Below is a small trained network, with its code and all its weights. Each question gives an input and a target symbol and asks what happens when units are switched off, that is, made to give their printed mean instead of their output.

import numpy as np


def w(rows, s, z=0):
    codes = np.array(rows[::2]) - 128.0
    scale = np.full(codes.shape[1], s)
    scale[-1] = z or s
    return codes * scale


def norm(h):
    return h / np.sqrt((h * h).mean(-1, keepdims=True) + 1e-5)


def f(y):
    return np.maximum(y, 0)


def softmax(a):
    e = np.exp(a - a.max(-1, keepdims=True))
    return e / e.sum(-1, keepdims=True)


def log_softmax(a):
    a = a - a.max(-1, keepdims=True)
    return a - np.log(np.exp(a).sum(-1, keepdims=True))


def net(x, mask):
    ids = ['γδεζηθλξπτφψω'.index(c) for c in x.split()]
    T = len(ids)
    res = E[ids] + P[:T]
    r = norm(res)
    for j in range(2):
        rows = slice(3 * j, 3 * j + 3)
        q, k, v = (r @ M[0][rows].T for M in (Q, K, V))
        z = softmax(np.where(np.tri(T) > 0, q @ k.T / 3**0.5, -1e9)) @ v
        o = O[0][rows]
        res = res + np.where(mask[j], z, o[:, -1]) @ o[:, :-1]
    y = f(norm(res) @ A[0][:, :-1].T + A[0][:, -1])
    res = res + np.where(mask[2:14], y, B[0][:, -1]) @ B[0][:, :-1]
    return log_softmax(norm(res)[-1] @ U[:, :-1].T + U[:, -1])


Q, K, V, O, A, B = {}, {}, {}, {}, {}, {}
E = w([
[183,44,238,167],'γ',
[169,40,226,164],'δ',
[81,103,159,41],'ε',
[216,162,230,248],'ζ',
[139,142,151,159],'η',
[146,95,174,141],'θ',
[123,213,212,97],'λ',
[50,206,123,192],'ξ',
[137,173,59,110],'π',
[138,152,35,123],'τ',
[72,103,124,180],'φ',
[171,50,217,153],'ψ',
[98,161,63,112],'ω',
],0.011)
P = w([
[204,67,103,116],'0',
[48,159,164,174],'1',
[249,73,90,86],'2',
[52,150,156,152],'3',
[253,59,116,60],'4',
[59,137,158,141],'5',
],0.0075)
Q[0] = w([
[175,120,147,156],'h1',
[44,99,102,166],'h1',
[133,154,88,130],'h1',
[28,172,165,138],'h2',
[204,111,112,128],'h2',
[29,134,250,175],'h2',
],0.014)
K[0] = w([
[166,140,104,191],'h1',
[76,167,168,58],'h1',
[180,142,133,94],'h1',
[98,199,123,55],'h2',
[188,108,5,173],'h2',
[127,143,233,49],'h2',
],0.011)
V[0] = w([
[118,55,54,115],'h1',
[222,148,90,195],'h1',
[192,170,136,5],'h1',
[144,95,85,44],'h2',
[62,168,135,17],'h2',
[68,46,93,140],'h2',
],0.011)
O[0] = w([
[198,169,113,171,164],'h1',
[147,189,61,9,252],'h1',
[145,127,204,124,67],'h1',
[160,139,178,166,132],'h2',
[119,169,176,180,52],'h2',
[161,63,102,200,150],'h2',
],0.011,0.0021)
A[0] = w([
[170,109,66,165,141],'n1',
[163,159,201,176,158],'n2',
[127,3,83,156,112],'n3',
[107,100,119,85,184],'n4',
[205,163,92,99,252],'n5',
[110,170,83,174,59],'n6',
[157,143,102,97,233],'n7',
[57,213,119,116,137],'n8',
[142,119,132,80,45],'n9',
[70,106,159,139,172],'n10',
[87,204,102,137,90],'n11',
[16,140,120,160,78],'n12',
],0.012,0.0046)
B[0] = w([
[48,148,171,155,177],'n1',
[92,160,152,176,175],'n2',
[99,117,220,85,179],'n3',
[98,116,185,146,179],'n4',
[81,105,156,146,255],'n5',
[123,43,15,190,146],'n6',
[103,45,178,133,217],'n7',
[211,93,170,96,181],'n8',
[162,140,55,133,146],'n9',
[200,174,109,136,175],'n10',
[190,28,167,142,160],'n11',
[180,254,96,100,181],'n12',
],0.0094)
U = w([
[95,121,141,120,60],'γ',
[94,125,139,126,61],'δ',
[107,158,173,228,161],'ε',
[122,99,131,118,89],'ζ',
[105,168,86,62,135],'η',
[44,186,156,91,82],'θ',
[184,217,182,85,140],'λ',
[161,161,46,103,254],'ξ',
[253,66,127,135,71],'π',
[119,30,42,210,75],'τ',
[40,135,55,122,223],'φ',
[76,125,148,124,41],'ψ',
[179,128,117,176,203],'ω',
],0.011,0.0042)

Each question gives the input, a string of symbols that net reads in full, and the target symbol t.
The units are the heads (3 rows each of Q, K, V and O) and the neurons (one row each of A and B). Each row of codes is followed by its name. A weight is (code - 128) times the scale printed after its matrix; where a second scale follows, it is the last column's (O, A, B and U).
mask holds one flag per unit, heads first, then neurons. A switched-off unit (its flag False) gives its mean, the last column of its rows in O or B, instead of its output. The means were averaged over made-up inputs and are rounded, as every weight is.
A unit's drop is (log p(t) with every unit on - log p(t) with that unit switched off) / (log p(t) with every unit on - log p(t) with every unit switched off).
The circuit of an input: a set's keep is (log p(t) with only the set's units on - log p(t) with every unit switched off) / (log p(t) with every unit on - log p(t) with every unit switched off). Starting from the 12 units with the biggest drops (on a tie, the unit counted first), units are removed one at a time, each time the one whose removal leaves the highest keep (on an exact tie, the one counted first), for as long as the keep stays at least 0.8.
circuit, biggest first: the units of the circuit, biggest drop first
most important unit: the unit with the biggest drop
k most important neurons: the k neurons with the biggest drops, biggest first
heads that matter: for each layer, one digit per head in row order, 1 if its drop is at least 0.15 and else 0, layers parted by /
drop when u is switched off: that unit's drop, to one decimal
input ξ λ ξ φ, target λ: circuit, biggest first : [n12]
input ω τ θ, target ε: circuit, biggest first : [h2 n2 n8]
input δ π θ λ, target λ: heads that matter : 00
input ω γ τ φ, target φ: circuit, biggest first : [h2 n12]
input ω τ λ π, target λ: heads that matter : 10
input φ τ θ, target τ: heads that matter : 11
input λ ψ η θ π φ, target λ: heads that matter : 00
input τ λ φ ζ η γ, target λ: heads that matter : 01
input π ε η, target λ: heads that matter : 11
input τ ξ ω ε, target ε: heads that matter : 10
input λ τ γ δ, target λ: heads that matter : 01
input ε τ τ τ λ ω, target λ: heads that matter : 00
input τ ω λ τ, target λ: heads that matter : 10
input τ ζ τ ζ λ ξ, target λ: heads that matter : 00
input ε ξ ζ τ, target ε: circuit, biggest first : [h1]
input τ ψ ε φ φ λ, target λ: heads that matter : 01
input ψ ψ τ τ, target τ: heads that matter : 00
input ψ ψ τ θ, target θ: 4 most important neurons : [n3 n12 n7 n8]
input ζ λ ξ τ τ ζ, target λ: heads that matter : 01
input δ ξ τ λ τ ψ, target λ: most important unit : h2
input τ ε τ π θ ω, target ε: drop when n8 is switched off : 0.0
input ω ζ π θ, target θ: drop when n8 is switched off : 0.1
input π π ψ ψ ξ τ, target π: drop when h2 is switched off : 0.2
input ξ η ε π, target ε: drop when n2 is switched off : 0.4
